Here is a tiny trained network, its code and every weight. The questions are about switching its units off for an input and a target symbol, where a switched-off unit gives its printed mean instead of its output.

import numpy as np


def w(rows, s, z=0):
    codes = np.array(rows[::2]) - 128.0
    scale = np.full(codes.shape[1], s)
    scale[-1] = z or s
    return codes * scale


def f(y):
    return y / 2 * (1 + np.tanh(0.7978845608 * (y + 0.044715 * y**3)))


def softmax(a):
    e = np.exp(a - a.max(-1, keepdims=True))
    return e / e.sum(-1, keepdims=True)


def log_softmax(a):
    a = a - a.max(-1, keepdims=True)
    return a - np.log(np.exp(a).sum(-1, keepdims=True))


def net(x, mask):
    ids = ['αγδεζηθξπφψω'.index(c) for c in x.split()]
    T = len(ids)
    res = E[ids] + P[:T]
    u = 0
    for l in range(3):
        q, k, v = (res @ M[l].T for M in (Q, K, V))
        z = softmax(np.where(np.tri(T) > 0, q @ k.T / 3**0.5, -1e9)) @ v
        res = res + np.where(mask[u], z, O[l][:, -1]) @ O[l][:, :-1]
        u += 1
        y = f(res @ A[l][:, :-1].T + A[l][:, -1])
        res = res + np.where(mask[u : u + 4], y, B[l][:, -1]) @ B[l][:, :-1]
        u += 4
    return log_softmax(res[-1] @ U[:, :-1].T + U[:, -1])


Q, K, V, O, A, B = {}, {}, {}, {}, {}, {}
E = w([
[112,119,76,133,158],'α',
[146,55,129,198,172],'γ',
[193,129,187,173,136],'δ',
[93,119,102,169,160],'ε',
[155,174,155,105,147],'ζ',
[100,142,172,229,7],'η',
[186,130,103,192,161],'θ',
[119,53,86,148,130],'ξ',
[191,197,170,151,172],'π',
[112,104,165,149,172],'φ',
[104,57,124,142,136],'ψ',
[100,202,76,113,139],'ω',
],0.016)
P = w([
[131,128,187,68,137],'0',
[251,201,74,112,147],'1',
[226,195,61,135,174],'2',
[217,194,86,120,183],'3',
[191,177,97,117,195],'4',
[189,124,42,152,215],'5',
[191,144,99,122,193],'6',
[191,129,93,121,187],'7',
[205,100,82,141,210],'8',
[197,89,120,113,175],'9',
[210,106,128,116,175],'10',
[210,62,119,121,192],'11',
[228,62,143,120,179],'12',
[254,70,146,80,150],'13',
],0.0096)
Q[0] = w([
[225,253,127,214,109],'L0H1',
[93,222,141,18,58],'L0H1',
[9,93,247,46,77],'L0H1',
],0.0054)
K[0] = w([
[58,46,187,128,122],'L0H1',
[254,82,14,181,182],'L0H1',
[142,72,63,121,223],'L0H1',
],0.0089)
V[0] = w([
[145,168,135,122,217],'L0H1',
[137,5,52,38,107],'L0H1',
[2,201,149,59,139],'L0H1',
],0.0061)
O[0] = w([
[184,150,100,103,250,177],'L0H1',
[79,117,64,215,226,3],'L0H1',
[92,230,164,83,86,43],'L0H1',
],0.013,0.0037)
A[0] = w([
[170,89,182,59,69,216],'L0N1',
[83,114,78,181,149,59],'L0N2',
[101,3,101,193,118,120],'L0N3',
[199,75,100,79,175,254],'L0N4',
],0.0079,0.0022)
B[0] = w([
[165,164,115,153,159,182],'L0N1',
[101,94,62,120,78,125],'L0N2',
[122,174,193,99,151,159],'L0N3',
[150,218,96,255,114,250],'L0N4',
],0.011,0.012)
Q[1] = w([
[105,145,93,199,44],'L1H1',
[193,152,22,111,135],'L1H1',
[70,43,52,255,141],'L1H1',
],0.0077)
K[1] = w([
[98,31,200,226,122],'L1H1',
[83,134,212,171,255],'L1H1',
[159,137,53,80,124],'L1H1',
],0.0084)
V[1] = w([
[138,7,174,114,163],'L1H1',
[254,96,118,157,94],'L1H1',
[95,50,213,44,43],'L1H1',
],0.0088)
O[1] = w([
[155,119,255,169,163,76],'L1H1',
[161,192,148,168,157,194],'L1H1',
[131,160,142,130,152,5],'L1H1',
],0.01,0.025)
A[1] = w([
[107,152,193,136,188,190],'L1N1',
[197,210,89,165,133,255],'L1N2',
[131,112,144,254,110,146],'L1N3',
[63,66,103,168,129,103],'L1N4',
],0.0064,0.004)
B[1] = w([
[69,207,254,82,234,126],'L1N1',
[41,24,98,162,192,253],'L1N2',
[44,127,105,42,109,181],'L1N3',
[86,76,74,207,165,126],'L1N4',
],0.0076,0.027)
Q[2] = w([
[162,145,190,1,162],'L2H1',
[200,148,200,48,90],'L2H1',
[164,100,162,104,83],'L2H1',
],0.015)
K[2] = w([
[93,103,89,101,246],'L2H1',
[127,91,86,100,147],'L2H1',
[110,188,97,173,155],'L2H1',
],0.013)
V[2] = w([
[133,111,78,240,95],'L2H1',
[246,195,43,51,121],'L2H1',
[65,83,70,81,41],'L2H1',
],0.013)
O[2] = w([
[136,252,106,25,93,246],'L2H1',
[53,179,166,109,193,16],'L2H1',
[161,105,169,58,187,170],'L2H1',
],0.013,0.012)
A[2] = w([
[58,118,184,135,220,16],'L2N1',
[113,254,115,168,106,116],'L2N2',
[151,182,98,211,108,255],'L2N3',
[91,85,147,242,14,12],'L2N4',
],0.0071,0.0053)
B[2] = w([
[160,171,169,109,8,174],'L2N1',
[111,55,169,79,94,204],'L2N2',
[78,99,210,178,135,242],'L2N3',
[193,195,202,76,169,248],'L2N4',
],0.012,0.017)
U = w([
[127,130,113,105,188,243],'α',
[151,210,106,168,93,13],'γ',
[100,113,129,138,100,150],'δ',
[101,55,132,110,178,196],'ε',
[93,254,107,174,117,173],'ζ',
[129,152,126,126,136,49],'η',
[139,159,112,105,126,156],'θ',
[136,77,110,114,128,2],'ξ',
[82,88,144,102,163,109],'π',
[114,147,144,138,166,210],'φ',
[140,85,144,109,146,17],'ψ',
[115,114,158,106,131,2],'ω',
],0.0095,0.0035)

Each question gives the input, a string of symbols that net reads in full, and the target symbol t.
The units are the heads (3 rows each of Q, K, V and O) and the neurons (one row each of A and B). Each row of codes is followed by its name. A weight is (code - 128) times the scale printed after its matrix; where a second scale follows, it is the last column's (O, A, B and U).
mask holds one flag per unit, layer by layer, with each layer's heads first. A switched-off unit (its flag False) gives its mean, the last column of its rows in O or B, instead of its output. The means were averaged over made-up inputs and are rounded, as every weight is.
A unit's drop is (log p(t) with every unit on - log p(t) with that unit switched off) / (log p(t) with every unit on - log p(t) with every unit switched off).
The circuit of an input: a set's keep is (log p(t) with only the set's units on - log p(t) with every unit switched off) / (log p(t) with every unit on - log p(t) with every unit switched off). Starting from the 12 units with the biggest drops (on a tie, the unit counted first), units are removed one at a time, each time the one whose removal leaves the highest keep (on an exact tie, the one counted first), for as long as the keep stays at least 0.8.
units of the circuit, in order: the units of the circuit, biggest drop first
unit that matters most: the unit with the biggest drop
k most important neurons: the k neurons with the biggest drops, biggest first
top k neurons in layer l: the k neurons of layer l with the biggest drops, biggest first
input ε φ ε ζ, target ε: units of the circuit, in order : (L0N4; L1N2; L2H1; L0H1)
input η φ ζ φ ψ ζ θ γ, target θ: unit that matters most : L0N1
input ζ δ α, target ζ: 3 most important neurons : (L1N2; L0N4; L2N1)
input γ φ δ ε, target γ: units of the circuit, in order : (L2H1; L1N2; L1H1)
input γ ζ φ ψ, target γ: units of the circuit, in order : (L1N2; L2H1; L1H1)
input θ φ θ ζ ζ ψ θ ε φ ζ, target θ: units of the circuit, in order : (L2H1; L2N2; L0H1; L1H1)
input γ φ ξ ζ α ψ π α, target γ: units of the circuit, in order : (L2H1; L1H1)
input γ δ ξ δ ζ ψ ω ζ ζ π ζ γ γ, target γ: units of the circuit, in order : (L2H1; L1N2; L1H1)
input ε π φ ω ξ α ζ η, target θ: units of the circuit, in order : (L2H1; L2N2)
input π δ π δ ξ ξ, target π: units of the circuit, in order : (L2N2; L2H1; L0H1; L1H1)
input ζ π φ π ξ ξ φ φ φ ε φ, target ζ: top 2 neurons in layer 1 : (L1N3; L1N2)
input ψ φ ζ γ θ δ ζ δ ω δ ω δ, target ψ: 3 most important neurons : (L1N2; L0N4; L2N4)
input ζ ζ ξ ζ ζ ξ π π η ζ δ γ δ, target α: units of the circuit, in order : (L2H1; L0N4; L1N2; L2N1)
input α φ δ ψ α ζ α δ φ φ ζ α θ, target α: 2 most important neurons : (L1N2; L0N4)
input ε ξ ω ξ ξ ζ δ ξ, target ε: units of the circuit, in order : (L0N4; L1N2; L0H1; L2H1)
input φ ζ ε ξ π ζ η ψ ζ ψ α ζ π ξ, target α: units of the circuit, in order : (L2H1; L1N2; L0N4; L2N1)
input η ω γ ζ γ γ α ζ γ ζ, target α: top 2 neurons in layer 0 : (L0N1; L0N4)
input ζ ε γ ε ω ψ φ γ δ, target ζ: unit that matters most : L0N4
input α ζ ξ π δ ξ α θ η γ φ φ δ, target α: units of the circuit, in order : (L1N2; L0N4; L2H1; L2N1)
input θ ω ξ ω θ α δ ω ζ ζ θ θ α ω, target θ: 2 most important neurons : (L2N2; L0N4)
input θ δ ζ θ ψ ψ η π ξ ζ ζ ω ζ π, target α: unit that matters most : L0N4
input ψ ζ α φ θ θ ε φ θ φ π, target ψ: 3 most important neurons : (L0N4; L1N2; L2N4)
input φ ψ π ω ξ θ π, target φ: 3 most important neurons : (L0N4; L2N4; L1N2)
input φ θ θ ω δ γ θ ξ α ψ ω ε φ ξ, target φ: 2 most important neurons : (L1N2; L0N4)
